
[[-112  111  -26 -136   24 -128   78  -53  263  -50    4  181  -25   -6
     5  -81 -143 -201  198   68 -101 -158   50  -16   22  237   84  115
  -181 -460  179  189 -203   94]
 [-109   76  -69 -195  115 -127   21   21  304  -61  -44  145  -63   89
   -89  -84   42  -90  186  -70   59  -95   33  -65   16  217   64  210
  -150 -348  210  272 -193   88]
 [-126  -42 -109  104  -64   28  -29 -122  -11  -16   70  -17  184  -55
    75   10 -384 -181   10  340 -421    1 -125   74   32   14  -76 -237
   -73   68    3 -196 -142  250]
 [  -7  241 -146  -46  118 -121  -74   39  143  -87  167   24 -130  -78
    30  -82  -34  -71  143  -58  -50  -86  220  -57   72  224   13   24
  -187 -469  168  363  -81   16]
 [  -5 -180 -110   -6  -33   51   46 -172   18    2  -47   -9  281   69
    97 -124 -204   38   90  -35 -406 -102  -35   36   49   18  -37 -196
   -46   11   62 -124 -106   95]
 [ -33  237 -115  -17  165  -88 -133   12  241  -45  128  -14 -196  -68
    67 -104   72   -9   61 -169  -15  -38  191  -25  117  203   55  -31
  -195 -341  188  390  -28   51]
 [ -33  -95 -115   49  142   65 -215    6   44   59  -56 -167   68   50
   -17  -73  149  162 -133 -186 -101  130  -87   -1   26 -123  -98 -187
    39  414   -1   48    2  177]
 [ -39 -148  120  -69  -75  -74  -22  -11  -19   87 -227  131  152  -56
   -59  -97   -7 -131 -106   77  -40  -96 -125  -56 -254 -194  -21   23
   177  161 -194  -56  -75  267]
 [  90 -272 -192   41   85   84 -191    7 -163   15  -93 -197  247   94
   -55 -117  132  275 -133 -215 -165   61  -67  -62  -67 -243 -192 -208
   180  487 -104  -71   53  139]
 [-118 -124   13  -30   69   40 -106  -34  101  117 -160  -52  109   60
   -55  -40   62    7 -100  -40  -90  103 -207   17  -40 -124  -59  -93
    30  399  -36  -36 -114  237]
 [  53 -154  252 -112 -147  -65   21  -32 -104  188 -310  132  213 -129
    -7 -151   39 -118 -119  -85  -52 -151  -62  -51 -289 -262  -21   -7
   206  138 -257    3  -74  146]
 [ -61  513 -263  200  226 -123 -335  129  132 -142  432 -137 -419 -271
    82   24  -35 -115  -61  132  -10  100  283  -28  148  229  -18 -159
  -224 -366  141  477   74  145]
 [-157  230 -107   -1  194  -87 -161   31  309  -41  103    8 -227  -41
    -4  -26   50  -90   15   10   18   57   36   -3   97  183   56   -1
  -182 -170  188  301  -76  187]
 [ -28  -61 -264   -5  193   14 -192   75   53  -79   45 -145   35  122
  -105  -51  130  181  -10 -136  -48   98  -27  -69   38  -10 -134  -59
     5  196   78  116  -18  137]
 [ -57  -47 -102  -83  215   68 -140    1  207   89  -83 -156   32  148
   -23  -91  223  207   17 -388  -40  131  -49   15  154   32  -55  -89
  -110  254  166  198 -104   36]
 [ -97  267  -74  122   37  -54 -100  -86  151  -13  197  -12 -113 -187
   175  -39 -248 -193   24  158 -276  -29  109   74  139  182   48 -221
  -224 -292  130  176  -69  147]
 [  19  -53  425  -78 -164  -33   20 -118    0  350 -355  104  149 -216
   132 -175   59 -176 -177 -193  -85 -117  -76   43 -192 -245   68 -128
   101  199 -230   65  -91  121]
 [ -38 -361 -124 -107  100   75  -80  -14   35   34 -238  -65  269  251
  -147 -107  163  230  -33 -206  -83   54 -217  -59  -83 -175 -119  -19
   138  483  -19 -123  -84  193]
 [ -34 -172  -71   28   96   98 -175  -15  -15  100 -111 -170  167   71
   -32  -60   91  146 -130 -152 -148  138 -154   11    3 -178 -131 -209
    66  519  -47  -57  -44  182]
 [-136 -227 -114 -224  -48  -86  168  -36  119 -116 -131  218  286  213
  -177  -40 -233 -148  252  225 -168 -147 -160  -70 -118  102  -47  219
   -16 -188   90 -144 -303  180]
 [  45  -46 -251 -104  191  -17 -104   36  112  -86   18  -75   36  145
   -51 -134  168  225  107 -320  -39  -35  113  -90   69   93  -63   12
   -61  -97  169  243  -29   -1]
 [-154  406  -80  331  202   33 -428   22  128   96  274 -282 -336 -298
   173   60   -6  -91 -311  110 -133  292   15  120  189    8  -33 -436
  -167  286   28  249   86  294]
 [  24 -248  107 -147  -65  -24    5   16  -96  118 -282   61  278   38
  -109 -111   60  -11  -53  -83  -47  -60 -137  -73 -240 -242 -108   39
   189  273 -188  -66 -124  145]
 [ 103 -295  266 -184 -205  -59   97  -31 -202  201 -401  153  368  -58
   -53 -183   39  -83  -71 -138  -71 -198  -94  -88 -358 -325  -72   37
   273  192 -316  -79 -111  101]
 [-242   30   94 -141  -31  -68  133 -132  344   66 -121  201   57   37
    11  -36 -230 -303  158  175 -178  -79 -166   74   39  191  110   67
  -209 -204  163   -3 -315  200]
 [ -44 -235 -278    9  161   63 -181   27   10  -82  -51 -124  159  195
  -134  -62  105  230  -52  -68 -112   98 -137  -63  -26 -116 -148  -85
    99  394   20  -77  -11  235]
 [-113  -46  115 -113  -35   54  111 -194  230  176 -146   28  188   48
   126  -91 -173 -113  142 -139 -312  -30 -104  126  159  121   52 -137
  -225  -16  164    6 -283   25]
 [ -93 -286 -101  -68  -97   42  105 -125  -38  -17 -106   58  395  129
   -44  -29 -334  -96  118  225 -401  -61 -205   26  -50  -34 -115  -88
     9  132   -8 -307 -237  186]
 [  11  -86 -324   77  196   45 -263   90  -49  -89   89 -212   57   96
   -86  -39  115  245  -83 -113 -102  134  -12  -68   25  -87 -185 -157
    57  309   25   60   55  167]
 [ 128   -1   39 -263  140   -8   66  -96  286  143 -162  -21   48  128
   138 -290  304  263  233 -824  -30 -160  246  -32  190  205   99   10
  -223 -321  292  473 -106 -289]
 [ -38  -15 -238  -56  173  -37 -125   65  122 -105   40  -46    2  116
  -100  -66   91  111   67 -110  -19   19   30  -76   22   77  -69   36
   -47  -44  128  173  -59  111]
 [-115 -133   39  -24   49   54  -98  -37  101  139 -183  -49  129   47
   -43  -52   53    4 -109  -61 -108  100 -214   28  -34 -131  -55 -110
    33  428  -40  -52 -130  231]
 [ -67   83  373   16 -165 -112  -47  -66    6  243 -223  167    4 -323
   104  -97  -67 -357 -235  143  -46 -115  -81   30 -268 -209   77  -88
   109   73 -280   54  -55  289]
 [   8 -275 -227   76   73   53 -199   24 -148  -52  -65 -129  225   92
  -110  -65   33  177 -155   28 -177   73 -145  -62 -132 -238 -186 -163
   215  484 -136 -172   49  280]
 [ 146  146 -259  -32  160  -75 -134   83    5 -115  188 -102  -57  -30
    43 -142  106  170  124 -316  -53  -83  327 -105   90  160  -73  -50
  -114 -381  145  415   30 -118]
 [ -60  -88 -315   61  201   38 -240   77   14 -110   84 -176   53  119
  -119   -7   63  168  -64    9  -99  159  -81  -56   33  -49 -180 -117
    29  312   46   17  -12  223]
 [-118  -74 -144 -200   40 -131   88    6  191 -149  -55  204   90  145
  -148  -62 -116 -126  223  133  -55 -152  -32  -91  -80  170    7  244
   -60 -340  149   59 -218  155]
 [-191  -76   99  -94  149   97  -95  -73  316  224 -226  -92   45  142
   -17  -50  177   45  -61 -273  -42  186 -250   96  120  -27   14 -107
  -122  472  116   68 -204  160]
 [ -29  -10 -289   99  212   22 -269   48   56  -83  104 -174  -39   49
   -30  -54  121  190  -98  -92  -91  115    9  -41   54  -19 -105 -162
     3  220   63  118   71  194]
 [-118  171   -5  117    3   33  -57 -165  158   85  112  -57   -3 -148
   219  -38 -274 -177    8   98 -374   18    3  140  183  142   46 -314
  -241  -88  121   55 -121  145]
 [ -56   85 -121  -18   14  -99    0  -42  101  -96   93   95   20  -53
    34  -68 -210 -149  121  148 -196 -127   85  -23    2  159   15  -16
  -116 -350  101  105 -110  135]
 [-131  303 -295  105   30 -246 -113   90   64 -333  340  179 -204 -199
   -52   38 -354 -349   85  623 -107 -149  149 -100 -111  239    3   90
   -81 -660   56  154  -22  326]
 [  75  327  448  186  -98    8 -204 -138  -28  439  -86 -119 -131 -527
   399 -164   55 -185 -349 -292 -167    6  143  146    4 -191   98 -491
   -53  159 -218  319   81   58]
 [  58 -177 -305 -111  194    4 -131   92    8 -115  -19 -109  130  220
  -155 -110  202  305   80 -299   -5   23   31 -129   -2  -14 -156   44
    51  119   90  138  -32   35]
 [-228  189  -53  -99  150 -114  -70   61  341  -40   37   98 -178   23
   -97   19   -7 -205   85  126   69   44  -60  -14   42  202   46  143
  -184 -201  186  246 -205  210]
 [ -47  253 -356  127  104 -226 -204  139   14 -348  330  113 -236 -171
   -73   -7 -161 -176   11  434  -14 -130  212 -162 -143  151  -30   79
    11 -540   21  233  100  313]
 [ -29  -78  240  -30  -93  -27  -49  -59  -13  215 -250   66  127 -144
    37 -102   14 -149 -170  -25  -82  -57 -119    4 -196 -218    3  -97
   123  245 -203    0  -70  211]
 [  -4 -451  -52 -179  -34  -31   23   13  -90  -23 -332  131  367  204
  -233 -132   76   78  -17    7  -40 -113 -226 -139 -331 -264 -120  158
   307  317 -184 -214  -94  265]
 [-100 -122 -151 -106  172   39  -98   50  143    5  -79  -87  105  204
  -146  -29  115  116   39 -140  -28  131 -151  -26   36   -5 -114   19
   -31  277  105   55 -164  133]
 [-223  442  -96   63  148 -169 -157   42  348  -98  248   89 -375 -187
    36   32 -138 -318   26  286    4   14   92   15   94  300  107   27
  -271 -459  200  363  -98  251]
 [-126 -242  -98 -221  175   58  -26    1  244   53 -231  -46  170  324
  -171  -73  207  177   88 -285    1  102 -216  -24   44    1  -67   92
   -41  334  158   29 -220  104]
 [ -69 -260 -193  -77  111   22 -105   47   19  -56 -125  -37  194  203
  -197  -43   81  129  -22   -7  -56   65 -188  -78 -106 -124 -144   30
   124  357  -21  -98  -92  242]
 [ -59   96 -261  215  -10  -39 -137  -61  -81 -157  259  -43   44 -165
    93    8 -392 -159  -29  417 -394  -33   49   19    9   56  -83 -269
   -53 -145   -6  -79    0  271]
 [-169  166  -10 -147   74 -164   36  -13  351  -60   -1  217 -139   -2
   -31  -65  -60 -232  173   85   19 -131   42  -27    3  265  124  197
  -190 -481  206  271 -194  151]
 [ -55  116 -141  -57  170  -71 -107   17  231  -54   52    3 -119   23
     1 -101   98   29   67 -161   -4  -37  103  -47   68  158   33   20
  -127 -219  174  302  -45   85]
 [ -48  -51 -172  -81  223   36 -146   32  182    0  -37 -124   11  166
   -75  -81  205  194   32 -303   -8  103  -24  -34  104   44  -65  -26
   -77  170  151  194  -80   72]
 [  16 -258 -130    6   40   28 -144    8 -100    3 -137  -74  219   81
   -87  -95   72  140 -120  -50 -128   13 -126  -66 -151 -229 -138 -104
   203  396 -133 -108   13  241]
 [ -58  -50 -141  -90  218   81 -136   24  187   66  -48 -185   54  182
   -52  -64  190  209   41 -358  -51  163  -66    7  171   40  -94  -87
  -130  280  184  179 -136   22]
 [  85  161  514  -30 -132  -10  -33 -137   35  455 -275   13   18 -360
   294 -212  119 -164 -191 -430  -91  -93   95   96  -55 -173  113 -265
   -32   72 -179  297  -52  -38]
 [ -84  229  -30  237   -1   53 -142 -172   63   94  198 -142  -26 -248
   290  -29 -329 -171  -78  143 -456   59   46  167  214   85   10 -470
  -223  -14   73   40  -42  156]
 [-189  199   -9  -89   25 -147   47  -49  318  -51   50  199 -106  -60
    22  -36 -200 -303  160  209  -92 -119   20    6   29  270  117  113
  -224 -482  188  190 -207  172]
 [-152   74   28   96  -53   22  -10 -183  146   88   40    4   72 -123
   171  -29 -329 -227   -3  211 -391   -3  -88  137  113   86   43 -273
  -183  -20   72  -69 -152  215]
 [  53    7 -283   41  151  -45 -190   51   -1 -128  112  -95  -15    7
   -26 -104   75  155  -10 -113  -79  -21  124  -91   -4   15  -89  -82
    23  -57   49  178   69  114]
 [  23   52  245   13  -62  -34 -108  -42  -27  238 -166    4   39 -237
   115 -130   65 -123 -192 -145  -61  -41    7   18 -129 -188   11 -177
    69  162 -191  142  -11  133]
 [-238  306 -308  346  135  -96 -414  162  -45 -214  382 -109 -273 -268
   -97  190 -268 -302 -277  782  -94  228  -98  -20  -87  -43 -154 -193
    28  159 -120  -13   68  567]
 [  83   16  351  -44 -138  -55  -24  -89  -54  299 -259   67   95 -265
   163 -193   68 -136 -170 -245  -76 -141   48   15 -185 -214   52 -150
    93   70 -222  164  -23   64]
 [ -46 -117  -71 -149   -1  -51  109 -104  164  -35  -96  137  176  112
     5 -137 -112  -31  191  -64 -202 -173   -6  -31   -5  126   35   49
   -88 -246  140   35 -166   75]
 [  70 -154 -107    3   -2   87    7 -191   15   49  -43  -89  263   57
   169 -172 -118  150   85 -250 -415  -92   48   53  131   32  -27 -288
   -90   15  106  -28  -61   -9]]

[-159  -31 -135  133 -135 -280   31  418   60  161 -291   90  -61 -200
   30  -46   62 -175  417 -301   47   80  463   49  138  -40  259 -233
  264  379 -362  -54 -122  323   83   -9] | 52
[  89  -87   17  -95 -104   66  192 -507  -24 -209  166   10  116  134
  143  -32  -36  150 -104  435   41  -81  -88   21  -76   28 -154   30
 -328 -213 -164  -48   62  -84  157  -38] | 1
[-189  157  120   -5 -401  102  -56  137 -260 -198 -201 -331 -306 -169
 -119 -178  221 -187  -69 -115   25  -32  209  -67  -77  -20  -42 -219
 -181  118   90  240  151  383  288 -419] | 26
[ 143   85   47  -71   22  -55 -116  300 -175  142 -104  247   11   46
   52  164  -19  -63 -239   99 -153 -147 -158 -270  -38  185  123 -254
  -71  -91   73 -124   78   49  -36  251] | 18
[  68  -73 -188  100 -348 -103 -119  524  -40  177 -231   87 -240   23
  440  147   85 -181  218 -378 -286 -110  501 -332  156   97  337 -471
  180  -32  -36   47  -97  554  217  -60] | 59
[  78  255  123 -224   60   69  -12 -121 -111 -212 -184 -184  -53  -49
 -241 -119  -43  -32 -118  186   55 -133 -168  181  -42 -113 -128  -82
  -18 -113  354   84  -50  -81  171 -230] | 57
[-162   45   91  -10  -93  -12  218 -346  -21 -167  -15 -120  106 -139
 -278 -241   79  -12   81  263  305   34  104  234 -101 -152 -174  113
 -191  248 -332   40  106  -45  161 -148] | 36
[ 200  112   43  -65   91    4    5   52  -69  249   -6  306  197   81
 -114  105   -4  -87 -157  297   40 -224  -49 -198 -116  -27   22  -59
  -59   44 -149 -104  134 -124   56  336] | 51
[ 197  -58  -70 -119   60  -63  142 -298  102 -109   19   83  134  124
  194   42 -147  133   60  245  -29  -90  -26  102   77  -28  -14  -66
  -18 -248  -10 -104 -141  -95   88   13] | 12
[ 166 -167  -96  -28 -157    5  214 -419   98 -116  130   39  119  168
  349   30  -59  129   90  223  -16  -99  163  -21   63  -55  -34  -54
 -166 -268 -190  -40  -47   41  181  -47] | 3
[  12 -193  -74   10 -259  -14  137 -241  -26 -119  113   65   10  108
  323   32   18   96   44  226  -59  -24  136 -107  -17  119    6 -105
 -256 -105 -310  -61   29  155  183  -19] | 60
[ 332   81  -81  -94  125  -28  -35  130   35  287  -66  349  150  182
   88  181  -96  -81    9  225  -99 -282   65 -199  -10  -39  128 -150
  153  -94  -23 -111  -68  -70  144  328] | 35
[-213  154   69   16 -339   14  -61  258 -203 -132 -281 -275 -281 -213
 -132 -177  188 -210   64 -194   29   -9  282   -5  -27  -41   25 -239
  -32  216   45  201   65  387  262 -380] | 67
[-117  167  145    0  164 -209   66  149  -71   49 -200   65  161 -252
 -389  -95    7  -81  -53   -1  242   42 -119  161    5  -63   22  -33
  -13  281 -135 -107   94 -124 -182  120] | 56
[ 236  -62  -86  -44   40  -71  125 -153   92   98   43  227  186  150
  198  117 -106   47   50  213  -28 -152   69  -67   47  -33   66  -83
   -1 -159 -166 -123  -60  -61   74  193] | 62
[ 156   29   21 -139  -25   61  108 -329  -16 -142   38    2   78  116
   53  -23  -58   68  -59  335   15 -139  -48   38  -47  -54 -109  -27
 -143 -195   21   -6  -12  -88  195  -49] | 20
[ -68  -36  -77   92 -347  -77 -100  442 -137   98 -196   42 -229  -58
  223   53  152 -177  102 -227 -168  -40  368 -273   29  131  226 -362
   17  118 -144   42   26  473  197  -66] | 61
[ -83 -108  212  201 -184  -99  177  -77 -188  100  191  201  278 -100
   -7   60  172   25 -430   75  201   17 -155 -306  -69  126   -9  -36
 -600   48 -497 -139  500    6 -337  329] | 23
[-130   43  214   67   -5 -129  123  -42 -164  -13    4   77  200 -182
 -243  -50   83   -1 -284  102  229   49 -219  -20  -57   53  -51   -6
 -371  144 -266 -112  310  -93 -250  167] | 22
[-160  -98  211  134 -156 -189  138  -34 -180 -128   57    6  142 -177
   59   20   93  100 -371 -115  114  138 -254 -116   67  193   16 -145
 -518  -73 -210 -141  331   62 -411   86] | 16
[ 189  -42  -29 -126   13    8   64 -197  -31  -35   76  185  112  174
  168   94  -88   89  -83  374  -79 -142 -105  -86  -51   92  -15  -72
 -136 -196  -72 -128  -26  -77  127  140] | 30
[ -81  200  166  -54   87 -119    7  147 -128  -41 -219  -31   54 -222
 -334  -98   24  -83 -115  -17  159   -2 -142  118   -1  -51   -6  -97
  -48  148   57  -31   83  -49 -108  -12] | 31
[   4   54  159   64   37  -63  104  -22 -140  222   89  309  301  -55
 -265   32   96  -58 -294  303  224  -82 -144 -192 -163   21  -33   46
 -328  217 -441 -151  359 -166 -136  416] | 47
[ 237 -139 -271   65  352 -469   81  399  293  484 -159  638  360   40
  244  273 -241    3  402  -88  -52  -36  202    1  259   26  407 -185
  465  121 -414 -415 -288  -90 -225  618] | 64
[-163  -23   47   -1 -209  -31  220 -352  -14 -269  -30 -217   10 -125
  -78 -214   68   28  116  123  207   73  149  220   -3 -116 -129   21
 -206  101 -238   68   39   79  158 -288] | 0
[-138 -199 -161  114   35 -346  340 -212  286   -4  -56  123  263 -137
   43 -111  -76   81  522   14  264  180  351  363  173 -141   98   52
  133  304 -656 -195 -180  -13  -17   56] | 41
[ -36  186  126  -40  124 -152   -8  222  -97   57 -222   63   93 -184
 -310  -46    1  -99  -85  -10  134  -23 -111   80    1  -38   45 -107
   25  170   10  -76   58  -60 -111   92] | 8
[-243   34  212   91   30 -272  159   18  -96 -118 -113  -46  178 -318
 -257 -115   51   37 -172 -135  275  195 -209  173   79   35    1  -52
 -268  174 -203 -122  206  -52 -389   23] | 46
[ 107  184  138  -97   57   42  -48  105 -174  135  -62  171   99   -1
 -230   37   26 -103 -269  265   46 -186 -163 -163 -150    5  -28  -80
 -129   50  -15  -51  174 -100   46  217] | 17
[ 149 -117  -69 -103  -48  -39  172 -399   74 -237   72  -12   95  132
  296   16 -127  183   42  235  -49  -50  -24   96   92   12  -45  -76
 -134 -318  -13  -79 -118  -27   99  -92] | 5
